How the objects are linked:
state | zo zi ba za fi ko
qr | nt rf qt ll zh nq
nq | qr bg tr nz lh rf
dh | pn jp fc td gg fg
gt | mr nh cd jl qm hc
mj | hr bd nz sm gr mz
ff | gr mj ph rz nz hr
pf | fs cd zn gt cp fb
lm | jp jq ng tp dh qg
rt | qc hm ct bq gz tg
jf | lf dn fm gg qp bf
sj | ql qj hr cc mz rz
td | gm fz jp cn qg rp
qh | lq cz qc cl tg lz
jt | qq fq ht sz jd nc
cn | jr nm fz qq sg hj
bp | bg ph nt ff nq ls
jc | gz rt sq lz ct qc
qg | lm gm pn sg fg jq
qn | mp cc sj jm qj tn
fc | bn gg jf jp dn gb
ls | bp ll qr hr rf ph
ll | ph pq rf mz bp nz
qm | mt mr fs qz fb dq
lz | qh bq rt qt hm cz
hr | ff mz ll qj pq mj
hf | zc zn mp pf tn fh
jg | bq rr lq lh lz bs
rq | ht bh jr fj hj jd
ct | zq gz nc hm fj sz
mt | cd dq mg dc pf qm
fb | pf mt jm hc mg cd
bt | rd rj ch tq sl tj
fz | rp sg qg nm gm tp
qt | cl zh bq rf bs tr
nh | hc qz qm rh mr dc
rf | nq bp zh pq nt bg
cc | tn hf qj mg mp zc
hm | tg qh gz bs qc lq
gm | jq rp fg jr lm td
zm | zz zf tj lg cr tq
dq | qm gt pf gh cd mr
dc | nh gh dq sl gt qz
zz | bb tq bt qp rj zm
bb | cr zm rd zg tj zz
hc | gt dc mt ch dq nh
cl | rr tr cz nq jg qt
lh | zh qr rr ls qt nt
tg | rt lq sz jg jc hm
cz | lz jg tg tr lq bq
jm | zn mg cc mt hf cp
zf | tq fm cr jf zz cj
fg | dh lm gb rp ng jp
pq | nz ff bp ql ph gr
sq | fj ct qq rt nc zq
cp | jm fs zc qm fh mg
tn | qn zc rz cp sm cc
lg | qp jf zf fc fm lf
tr | qt lh jg bg rr zh
rr | bs qt lz qr bq cl
bh | jd jt hj zq ht qq
lq | hm lz jc rr rt qh
gr | pq hr ls sj ll ff
zr | sg cn td jd fz jr
bn | zb gb lf fg bf fc
rh | ch rl qz cr fd sl
ph | ls nz nq mj bg ll
rz | sj sm mj zc bd qj
zh | tr nt bs bp cl lh
pn | ng fg bn gm gb dh
zn | fh cp tn cd zc jm
sl | rh rd gh bb jl rl
lf | lg bf cj gb zg jf
fm | cj qp zz dn tq zg
bd | mz sj gr qn hr ql
mp | sm tn ql zn rz qn
rl | sl bt fd zz ch rd
ht | nm jd zr fq cn rq
sm | qj qn bd fh sj mp
gb | fc ng bf lm zb gg
bs | jg cl qh nt cz rr
nz | ll gr bg bd ls pq
gg | gb pn dn qg bn ng
zb | dn fc lg dh jf bn
sz | ct jc fq lq sq gz
bf | jf zb zg ng lg dn
fj | fq zq bh qc jt sq
zq | sq sz jt tg fq ct
zc | cc fh sm fs qn hf
qc | jc tg zq cz sz rt
qp | zg lf tq bn cj lg
mr | dq hc fb fd mt gt
nt | lh nq cl ph tr qr
zg | fm lg zm zb zf qp
gz | sz qc fj qh zq jc
cd | fb qm cp nh fs mt
nm | hj rq sg nc jr ht
tp | fz zr jq ht td sg
gh | qz jl gt rd nh fd
qj | rz mp mz hf ql sm
rj | tj bb sl cj rd cr
nc | jt fj rq gz bh fq
mz | mj ql pq mp ff bd
jl | fd rh nh tj qz ch
rp | td tp lm hj jq fz
jp | fg qg gg fz pn lm
cj | zf zg bb bf zm fm
jd | rq qq cn sq nm bh
sg | tp jr gm rq rp zr
cr | rj zz rl fm bt bb
fh | hf jm qn fb cc zn
ng | gg dh zb jq fc pn
qz | dc fd mr rl hc gh
qq | bh nc nm ct rq jt
fd | gh ch hc bt dc jl
tj | bt cr rh zf rl rj
rd | rl tj jl zm rh bt
bq | cz bs hm zh qh jg
tq | zm cj rj lf bb zf
fs | mg fb fh mr jm pf
bg | rf ls lh gr qr bp
mg | cp pf hf dq zn fs
ql | bd rz ff tn mj sj
hj | cn ht tp jt zr nm
fq | nc sq jd jc qq fj
dn | bf bn qp pn lf zb
jq | qg td dh zr jp gm
ch | jl sl dc rj gh rh
jr | zr hj rp bh tp cn

The rows follow the links: the fewer symbols apart two objects are, the more alike their rows tend to be.

Each row is also shifted at random along 6 hidden directions that mean nothing.

Rows with their objects:
[ -42   15    4  -11  -15   12   -7   -9    9   -1    9  -34   -6   18  -10    8  -61   17   40  -33   -1   27   11   12   11   -8  -16  -52   27   -4  100  -22   24    9   14   18  -50    9   18  -20   14   -7   58  -32  -45    3   17   26  -37    8  -12   32    8   23  -19    0  -13  -27  -24   -8    5    5    6]; object qt
[ 104  -43   -9    5    0   42   -6  -11   26   -8  -13   47   33  -11   46   10   33   12  -37   32   28   13   -8  -21   15  -15    1    9  -44   15 -107  -27    6  -14  -19   19   31   16  -15   74  -24   15  -42   -8   62   -8  -51  -24   73  -34  -16   14  -60   20   35  -23  -14  -17   14   21    5    0  -25]; object jg
[  15  -25  -16   10   26   18   31    8   -2   10   -8   42    8  -11   14  -18   62   -5  -89    6  -19  -18   -3  -33   19   -3   23   54  -15  -15  -98  -18    4  -29  -10  -20   48  -17  -20    4   -7    3  -63   33   27  -20   12  -22   56  -34  -14  -11   -3   -6   23   15   14   20   23    1   17  -18  -18]; object lm
[  -9    3  -10    6   -8   16    1    8   11   -7    3    4   13    9   -9  -16   -3   10  -33  -28  -27   20   23   -2    7    4   12  -11   28  -28   26  -12   24    9   -6   15  -34    9   -8  -30   18  -16   -9  -19  -34  -20   41    9  -31  -29  -15   35    4   13    9   18   21   11   -8  -24    5   -4   -6]; object lz
[ -16  -23  -19    3   10    0   20  -11  -17   25  -18   -4    2   -9   23   14    6  -15   -5    2   27    5    3  -21   19  -20   -7    1   -9    7  -32  -14    3  -32    7  -26   48  -15    6   25    8   19  -17   13   13   11  -15  -16   30   18  -16   -5    0   10   -2  -17   -2  -19   -8   40   18  -20    3]; object tp
[  -1    8  -36   38    6  -39    6    3  -29    0  -25   -7   38  -20   13    5   -3  -30  -13  -19    1   23   19   -9   -6   -3  -20    9   19    1  -12   48   15  -15   30   -4   20   -9   11  -10   47    4  -59  -11   -7   15  -29  -27  -77    8   -8   17    3    7   -6  -24   -6   -2   -7   28   12  -34   27]; object jt
[-216  -32   -3   18   -2   42  -33   25   36  -22    8   21   24    9   37   -6   -7   12   -7   61  -13   24   20   15   17  -20  -16  -23   -1    5  -58  -40   33   -2  -33   16  -19    6  -38   77  -39   -9  -14  -27   46  -19  -11   19   32  -39  -29   44  -39   30   50   21   16  -30   14  -45   21   -1  -18]; object bs
[ 206    1   -6  -13   19    1   54  -40  -31   35  -11    2   -9  -10  -11    5   22    1  -36  -59   34  -20  -23  -50   15   12   16   27  -16  -10   14    7  -19  -27   29   -6   50  -16   28  -42   42   16   -9   34  -14    7    9  -29   37   26    2  -38   15   -9  -37  -37  -15   11  -11   74   -6   -6   13]; object gb
[ -18    8   16   21   37  -17   -8   15  -16   -9   29   -1    4    1  -15  -16   -6  -10    7   33  -23  -28   -1   10   -2   15  -30   13   18    4    5   39   -5    4    0   12   -8  -34  -26   10  -16  -16  -13    8   33   -4   -4   19  -20    7    4  -22   13   -4   15    3    5   -4   28  -27    4    6   33]; object qp
[-100   -5   22    3   11  -20  -34    5   -8   -8   22  -14    0    1   -6    5  -21  -14   69   49   11  -14    4   26  -14    5  -37  -25   10   19   16   38  -17   20  -16   14  -17  -18  -20   41  -29   -4   17   -8   34   10  -23   23  -20   29   12  -19    0    4   19  -13    3  -17   15  -12   -6   20   30]; object rl
[  25    7    1   -2   -2   19   -2   25   26  -20   15   19    3   14  -22  -29    8   13  -58  -28  -71    7   22   10    5    1   18    3   35  -37   18  -23   31   18  -17   14  -59    8  -20  -51  -11  -28   -4  -17  -46  -35   56   23  -45  -63  -13   38   16   12   24   50   16   23   17  -73    9    1  -23]; object bq
[ -31    1    3  -18   -4  -45   -5  -42  -20    4  -18   -6    7  -24    0   41  -15  -25   55  -35   45   -1  -18   -1  -23   -9  -30  -15  -19   31   23   53  -24    6   30   12    9    6   42   -3    6   26   16   -9  -10   39  -83  -24  -61   33   24  -24   -5   10  -18  -63  -70  -14    2   59  -14    9   19]; object qz
[ -47  -17   30  -13   22   -3  -23  -18  -16   16   29  -39  -19    9    4   25  -57   -6  109   52   48  -15   -8   15   11   -9  -57  -55    0   34   51    8  -17   -3   -6    8    1  -34   -7   71  -34   11   63   -3   46   23  -35   35   30   66    0  -32    1   19    2  -35  -13  -59    1   23    5   23   41]; object cj
[ -74   42   -2   -1  -11  -27    3  -11    7  -20  -15   -6    4   -7   -8   18  -36    4    2  -56  -22   15  -18   12  -11  -12  -16    5   -5   17   47   10   17    1   53   10  -28   24   51  -50   13    4   25  -22  -43   22  -53  -14  -83  -16   10   22    1    2  -37   -9  -81  -10   -1   -6   -1  -10   -9]; object mj
[ -29    3   27    6   29   -9  -20    9  -20   10   40  -51  -25   18  -11    2  -61   -5   92   58   12  -18    3   25   11    2  -51  -42   27   19   71   10   -6   -2   -4   -4  -12  -44  -21   45  -23   -8   54    2   34   11    6   49   12   60   -4  -24   24    5   -2   -1   16  -46    0  -13   11   12   46]; object bf
[ -98   12    1    0   11   10   33  -15  -28   27   14  -31  -13   13  -28  -17  -11   13   -4  -37   17   -9    6  -28   15   30   15   -8   28  -30   82    6   -8   -2    8    4    4  -20    2  -46   54  -10   12   14  -28  -10   74    9   20   38   -4  -19   31   -8  -32  -10   46   12  -30   36   -8    2   31]; object lf
[  -7   40  -18   53    6  -44  -21   22  -19  -30    2  -21   41   -4  -10  -11  -41  -17   10  -12  -38   25   26   23  -18   11  -37   -7   50   -3   53   67   29   14   34   25  -42   -6    2  -28   42  -24  -34  -36  -20    8  -15    5 -137   -2   -2   36   10    8   -4   -4   -6   -3   -1  -27    4  -22   40]; object lq
[ -11  -11  -26   -1    5  -22   18  -15  -16   15  -27    0   11  -15   11   18    0  -27  -15  -41    1   16   11  -13    9  -29  -13   -5    8    0   -9    4   16  -24   22  -18   17   -7   22  -15   13   17  -17   -3  -31   15  -28  -18  -51   -4  -12   14   11   23    0  -18  -35  -12    1   26   22  -25   -1]; object jd
[ 156   30   10  -18   -7   -7    9    4   24  -23   -6   31  -13   -5  -18   -3   20   12  -52  -44  -52  -13  -26    8  -13   -5   21   43  -21    0  -12  -11    3   10   20    0  -24   28   27  -61  -20   -3   10    4  -35   -4  -20  -13  -33  -54   18    5    4  -17  -13   27  -58   27   26  -42   -7    4  -40]; object ql
[  15    5   25    1   -3    4  -17    1  -22   16   33  -53  -20   21  -23  -11  -33   11   89   47   48  -13   10   11   -8   41   -4  -43   25   -5   85   24  -32   25  -27   10   -8  -21  -26   26   20  -13   41    3   21   -1   62   37   43   79   11  -34   15  -17  -14  -11   80   -3  -34   21  -25   28   50]; object tj
[ -87   27    6    6  -16   11  -15    3    8   -9   12  -40   -3   20   -6    2  -66   23   48   -7    1   26    6   20    6    4  -17  -43   21    5   93  -15   21    9   18   17  -43   12   13   -6   20  -11   52  -31  -22    6   14   25  -25   17   -9   30    1    8  -28    5   -2  -27  -30  -13   -2    3   12]; object rf
[   1  -45   30  -84  -13   22    0  -38   29   21    1   22  -45    2   -7   33   22   -1   25  -25   21  -20  -18    0    6  -36   14  -31  -33    5  -10  -54  -23   10  -37  -10  -10   12   12    7  -76   27   74   11  -28    0  -16   12   48  -14    9  -23    4   22   23   -5  -45   -8   22    3   -2   36  -47]; object dc
[  -8   14  -12   31   -5   -2   19   -3  -31    6    1    1   26   -6  -20  -34   44   11  -37  -10   33   -9    6  -34  -21   67   43   34   10  -33    4   62  -33   18   -6   22   27    0  -17  -34   83  -16  -68   17   11  -17   67  -25   24   30   17  -29   -3  -38  -19  -22   89   61  -31   52  -41    4   37]; object rd
[   0  -34    1  -40  -23   60   10  -21   27   22    1   -2  -15   20    7    7   -7   27   -3  -29   24   23   12  -17   31  -17   25  -47   -1  -21   30  -77   15   -3  -29    5  -17   17    0    6   -6    7   48  -12  -33  -18   48   17   65  -12  -25   25   -8   31    8    5   19  -15  -25   12    8   13  -30]; object cz
[ 116   60    9  -20  -20  -38   11    1    0  -12   -3  -16  -29    4  -48   -3  -16    3   -4  -75  -47   -8  -13   20  -27   10   21   16   15  -12   88   15   -3   24   34   -7  -46   24   44 -111   19  -10   42    0  -88    7   20    0  -92  -11   29    0   41  -26  -46   25  -37   37   -6  -30  -18    3  -12]; object tn
[  12   16   14  -12  -13   -4  -16   16   25  -21    1   11  -18    3   -3    3    0    6    4   15  -31   -8  -16   28  -14  -10    7   13  -18   14  -17  -18   -1   12   -1   -9  -19   20    6   -4  -39   -1   25   -1   -3    2  -20    5   -5  -25   14    4   -3  -14   -1   30  -29    6   16  -45   -4    7  -30]; object mp
[ -47  -13   31  -24   23    0  -15   -7   -2    6   32  -12  -24    9  -16    7  -25   -6   51   21   -1  -25   -4   15    7   -8  -34  -30   10    9   39    0  -10    8  -16    8  -24  -28  -14   20  -47   -1   50    2   10    1   -6   36    2   17    2  -24   17   17   17   -3  -16  -27   23  -19    7   24   17]; object tq
[ -34   19   -6   53   -4   16  -20   37   16  -37    3   17   35    2   22  -26    8   23  -33   55  -17   11   -2    9   -9   26    6   33  -11    7  -55   12   12    5    0   21    1   16  -26   35   15  -21  -55  -12   58  -13   -7  -10   24  -24   -3   22  -41  -22    6   18   31   10   -1  -29   -9   -9    1]; object ph

Start, symbols taken left to right, then the object you end at.
Answers are names.
[  21    4  -12    5   20   -8   25   22   -9    7    2   10  -10    1  -17  -23   26  -14  -62  -22  -57  -13   14   -7   11   -5   15   32   27  -29  -12   -8   15  -13    0  -26    1  -20  -11  -50    1  -12  -26   21  -31  -17   45    3  -26  -29   -9    4   37   -4    9   39   15   24   18  -36   19  -20   -8]
zo ko fi ko za za ba ko => nm
[ -93  -12  -22   17   -9    6   -6    3   -4    4   -9  -13   22    2   15    2  -14   -5    5   -2   11   32   28   -2    8   -7   -7  -29   22   -9   10   -2   22   -5   -2    5   -4    1   -6   15   26   -2  -16  -21   -8   -1   12    2  -21    4  -20   31   -6   21    9   -7   24  -13  -19   11   12  -14   10]
ko za ba fi ba zo za ko => rt
[  68   16   23   10   -7    4  -39   22   20  -25   16  -20  -11   13   15    8  -48   15   69   70    1    1  -14   41   -7   -5  -28  -18  -15   39    9  -13    1    8    0    3  -18    8   -4   60  -39   -3   45  -15   47   15  -39   24   24   16    5    6  -21   -9   -5   15  -15  -36    1  -36   -2   11    0]
zi za zo za fi za zo => cp
[ 149  -15   26  -43   -3   41   -6   -4   48  -12   14   31  -24   12    1    7    0   23  -20   -9  -34   -6  -16   10   18  -30    4   -9  -23    3  -14  -69   17    4  -18    8  -38   17    0    5  -70    1   53   -7  -11  -15  -12   20   33  -57   -9   17  -10   22   23   29  -50  -17   30  -53   11   20  -52]
za zo za fi zo zi => hr
[ -56  -23   24  -32  -10    7  -20  -15    4   13   13  -16  -23    7   -2   17  -11    0   74   32   43  -10   -2   13   -5   -2   -6  -40  -10   13   20   -7  -27   16  -32    1   -3   -2   -9   43  -33   10   50    1   15    7    0   21   41   36   10  -24   -2    6   10  -14   13  -16   -5   15  -12   29    5]
za za zo ko ba ko ba fi => ch
[  55   31   13    0  -26  -23  -23   -3   -8   -2   -3  -52  -19    7    3   22  -59    6  100   27   44   10  -16   29  -19    6  -18  -31  -11   36   65   11  -18    9   22   -7   -1   14   28   23   11   10   58  -11    9   35  -30    7    1   63   19  -10   -5  -20  -45  -16  -10  -25  -36   23  -18    7   19]
zo zo fi zo ba ko za ko => sm
[-135   -6  -11  -24  -17   38   22  -23   26    0  -13   21    7    4    3    6    0   24  -54  -74  -10   26   -1  -24   21  -17   20  -11   -7  -18   19  -50   29   -5   12   18  -24   29   26  -41   12    4   16  -19  -51  -13    7  -10   -3  -47  -19   39  -11   28   -7   -2  -36   -2   -9    6    7   -3  -36]
zi ko ba ko fi za zo zo => nt
[ -78   14  -16   30    8  -31   -6   20  -30   11    1  -50    0    6    0    0  -45  -23   48   19   -3   14   26   17    3   -4  -31  -26   42    2   49   20   15  -12   15  -23    1  -27   -4    7   25   -6    2   -6   -8   16   15   18  -50   44  -12   10   29    2  -13    5   26  -23  -20   -2   19  -24   37]
ko fi ba ba fi ba za => dh
[  67  -13  -34   16    3    4   34    5  -12   14  -23   25   18  -12    7  -18   57   -9  -86  -27   -9    5   14  -35    7    6   38   39    4  -31  -61   -2    6  -20   -3  -19   40   -2   -7  -30   38    1  -71   21  -14  -17   38  -31   14  -23  -12    5    6   -7    5    7   38   37   -5   20    7  -27  -10]
ba zo ba za ko => cn
[  23    2   37  -61   -8  -26  -30   -5   31  -13    7   -1  -49    4  -13   39  -35  -16   69   -6  -36  -17  -21   52  -11  -53  -32  -30  -15   35   26  -31   -2   15   -1  -19  -50   11   29   -4 -100   17  101   -9  -37   23  -68   30  -55  -21   20   -4   20   17   10   22 -103  -31   42  -62   12   23  -38]
ba zo za ko zi ba zo => hf
[  29  -15  -30  -48  -17   18   64  -39   -5   42  -32   13  -15   -4  -21    4   38   -1  -87 -134   -8   16   14  -52   25  -19   56    1   14  -54   33  -50   16  -19    9  -22    7   15   38 -108   44   15    4   14 -116  -16   68  -24  -15  -32  -17   17   38   21  -19    2   -7   33  -21   41   11  -17  -38]
fi zo ko zi zo zo => rq
[  86    0    0  -44  -38   33   32  -36   15   21  -25    6  -25    1    4   17   20   31  -19  -51   47    6  -30  -29    4    2   54    7  -47   -1    3  -53  -19   -6    7  -12   27   41   41  -28   20   24   35   16  -31    4   13  -30   83    5    9  -11  -15  -16  -42  -13  -12   18  -36   56  -23   10  -41]
ko fi fi zi zo ba ko za za => hf
[  23   -6  -10  -17   12    3   42  -29  -25   37  -11  -17  -17   -1   -5   12   -5   -5   -8  -48   26   -4   -7  -33   23   -9    4   -3    1   -6   33  -17   -2  -30   23  -20   34  -16   26  -28   28   17   15   21  -28   10   14  -11   22   29  -10  -18   23    6  -30  -22  -12  -10  -19   54   11  -12    8]
zo zi zi zo fi fi ko => pn
[  40  -29  -22   -1  -14   27   14   -5   -3   23  -15   -3    6    3   16   -3   17    2  -18   -5   29   21   22  -23   16   -2   25  -17    6  -21  -15  -29    6  -11  -20  -12   23    3  -10   13   27    6  -18    2   -8  -12   44   -5   46    7  -19   14   -5   10    7   -2   52    4  -29   31    6  -11   -6]
fi za zi ko ko zi zi ko => cz
[  55  -29   19  -49   21   13   23  -38    7   15    6   40  -15   -9  -15   10   38   -2  -38  -46   -2  -32  -23  -26   12  -15    5   15  -23   -7  -22  -13  -16   -3   -9   10    4   -8    8  -23  -41   14   14   19  -13   -9  -17   -7   21  -29    5  -31    7   19   18  -18  -50    6   38   12    1   22  -20]
fi zi fi fi za ba fi => rl
